Below is a small trained network, with its code and all its weights. Each question gives an input and a class and asks what happens when units are switched off, that is, made to give their printed mean instead of their output.

import numpy as np


def w(rows, s, z=0):
    codes = np.array(rows[::2]) - 128.0
    scale = np.full(codes.shape[1], s)
    scale[-1] = z or s
    return codes * scale


def f(y):
    return y / 2 * (1 + np.tanh(0.7978845608 * (y + 0.044715 * y**3)))


def log_softmax(a):
    a = a - a.max(-1, keepdims=True)
    return a - np.log(np.exp(a).sum(-1, keepdims=True))


def net(x, mask):
    res = np.array(x, float).reshape(1, 8) / 4 @ E
    y = f(res @ A[0][:, :-1].T + A[0][:, -1])
    res = res + np.where(mask, y, B[0][:, -1]) @ B[0][:, :-1]
    return log_softmax(res[-1] @ U[:, :-1].T + U[:, -1])


A, B = {}, {}
E = w([
[65,103,110,148,123,102],'x0',
[54,174,158,132,9,149],'x1',
[149,80,15,121,87,132],'x2',
[86,211,214,138,115,162],'x3',
[170,194,126,70,82,37],'x4',
[146,103,203,255,40,179],'x5',
[104,169,91,221,178,77],'x6',
[181,159,117,124,135,169],'x7',
],0.0076)
A[0] = w([
[114,66,201,158,206,161,126],'n0',
[200,240,134,117,118,92,198],'n1',
[137,172,116,35,56,8,210],'n2',
[127,132,115,230,150,179,165],'n3',
[160,136,2,110,126,218,172],'n4',
[149,31,194,84,133,138,185],'n5',
[38,87,157,108,180,179,186],'n6',
[227,156,187,103,183,135,184],'n7',
[158,204,166,146,127,47,252],'n8',
[84,131,214,72,172,166,234],'n9',
[100,81,125,252,175,164,220],'n10',
[207,79,23,96,41,143,208],'n11',
[133,123,21,88,46,45,232],'n12',
[63,157,145,85,81,59,158],'n13',
[86,123,107,171,150,198,168],'n14',
[76,224,54,123,107,146,132],'n15',
[63,81,70,117,152,126,185],'n16',
[202,151,180,150,146,177,165],'n17',
[202,237,159,117,200,131,226],'n18',
[133,170,119,82,98,132,87],'n19',
],0.0082,0.0028)
B[0] = w([
[57,48,133,24,184,175,178],'n0',
[181,202,221,188,199,99,190],'n1',
[94,208,113,134,105,74,226],'n2',
[116,95,203,168,230,101,189],'n3',
[169,71,75,87,97,20,216],'n4',
[179,104,80,53,52,220,174],'n5',
[107,49,130,123,141,231,175],'n6',
[245,204,16,46,230,157,185],'n7',
[57,254,233,200,210,126,195],'n8',
[63,133,77,96,157,217,189],'n9',
[100,13,224,95,211,70,221],'n10',
[169,164,14,79,32,26,255],'n11',
[112,197,139,180,30,33,242],'n12',
[41,210,110,119,30,142,181],'n13',
[134,63,149,120,183,150,170],'n14',
[101,222,184,229,98,167,171],'n15',
[123,29,130,105,109,153,187],'n16',
[149,161,96,108,199,200,175],'n17',
[174,182,204,67,202,146,202],'n18',
[109,189,67,65,166,110,143],'n19',
],0.0047,0.0086)
U = w([
[182,227,173,111,196,132,102],'0',
[199,100,70,80,79,83,6],'1',
[64,197,169,154,47,128,111],'2',
[120,51,134,84,185,255,254],'3',
[85,38,184,161,187,120,3],'4',
],0.0074,0.00091)

Each question gives the input, the list of numbers given to net, and the class t.
The units are the neurons (one row each of A and B). Each row of codes is followed by its name. A weight is (code - 128) times the scale printed after its matrix; where a second scale follows, it is the last column's (A, B and U).
mask holds one flag per neuron, in row order. A switched-off neuron (its flag False) gives its mean, the last column of its row in B, instead of its output. The means were averaged over made-up inputs and are rounded, as every weight is.
A unit's drop is (log p(t) with every unit on - log p(t) with that unit switched off) / (log p(t) with every unit on - log p(t) with every unit switched off).
The circuit of an input: a set's keep is (log p(t) with only the set's units on - log p(t) with every unit switched off) / (log p(t) with every unit on - log p(t) with every unit switched off). Starting from the 12 units with the biggest drops (on a tie, the unit counted first), units are removed one at a time, each time the one whose removal leaves the highest keep (on an exact tie, the one counted first), for as long as the keep stays at least 0.8.
circuit, biggest first: the units of the circuit, biggest drop first
most important unit: the unit with the biggest drop
top k neurons: the k neurons with the biggest drops, biggest first
drop when u is switched off: that unit's drop, to one decimal
input [7,-1,-1,-8,2,4,8,2], class 4: circuit, biggest first	[n10, n3]
input [6,1,6,-1,-3,-3,8,-1], class 4: most important unit	n10
input [-5,6,6,-1,-1,5,-4,0], class 1: circuit, biggest first	[n11, n8]
input [-1,1,-8,-1,-8,-2,8,4], class 3: circuit, biggest first	[n0, n6]
input [-6,8,8,-1,0,-7,7,-4], class 2: circuit, biggest first	[n15, n12]
input [0,-4,3,-4,-1,8,2,5], class 4: top 2 neurons	[n10, n3]
input [0,-8,-3,4,2,5,8,-6], class 4: top 2 neurons	[n10, n0]
input [-2,-1,8,2,-7,-4,-2,6], class 1: top 2 neurons	[n4, n11]
input [8,-6,7,-6,-7,1,-7,5], class 1: top 2 neurons	[n11, n4]
input [-2,5,-3,-3,2,8,2,8], class 0: drop when n12 is switched off	0.1
input [-7,6,1,-6,5,-5,-1,-3], class 2: drop when n12 is switched off	0.2
input [2,-4,-7,3,-4,6,-1,-8], class 3: drop when n12 is switched off	0.1
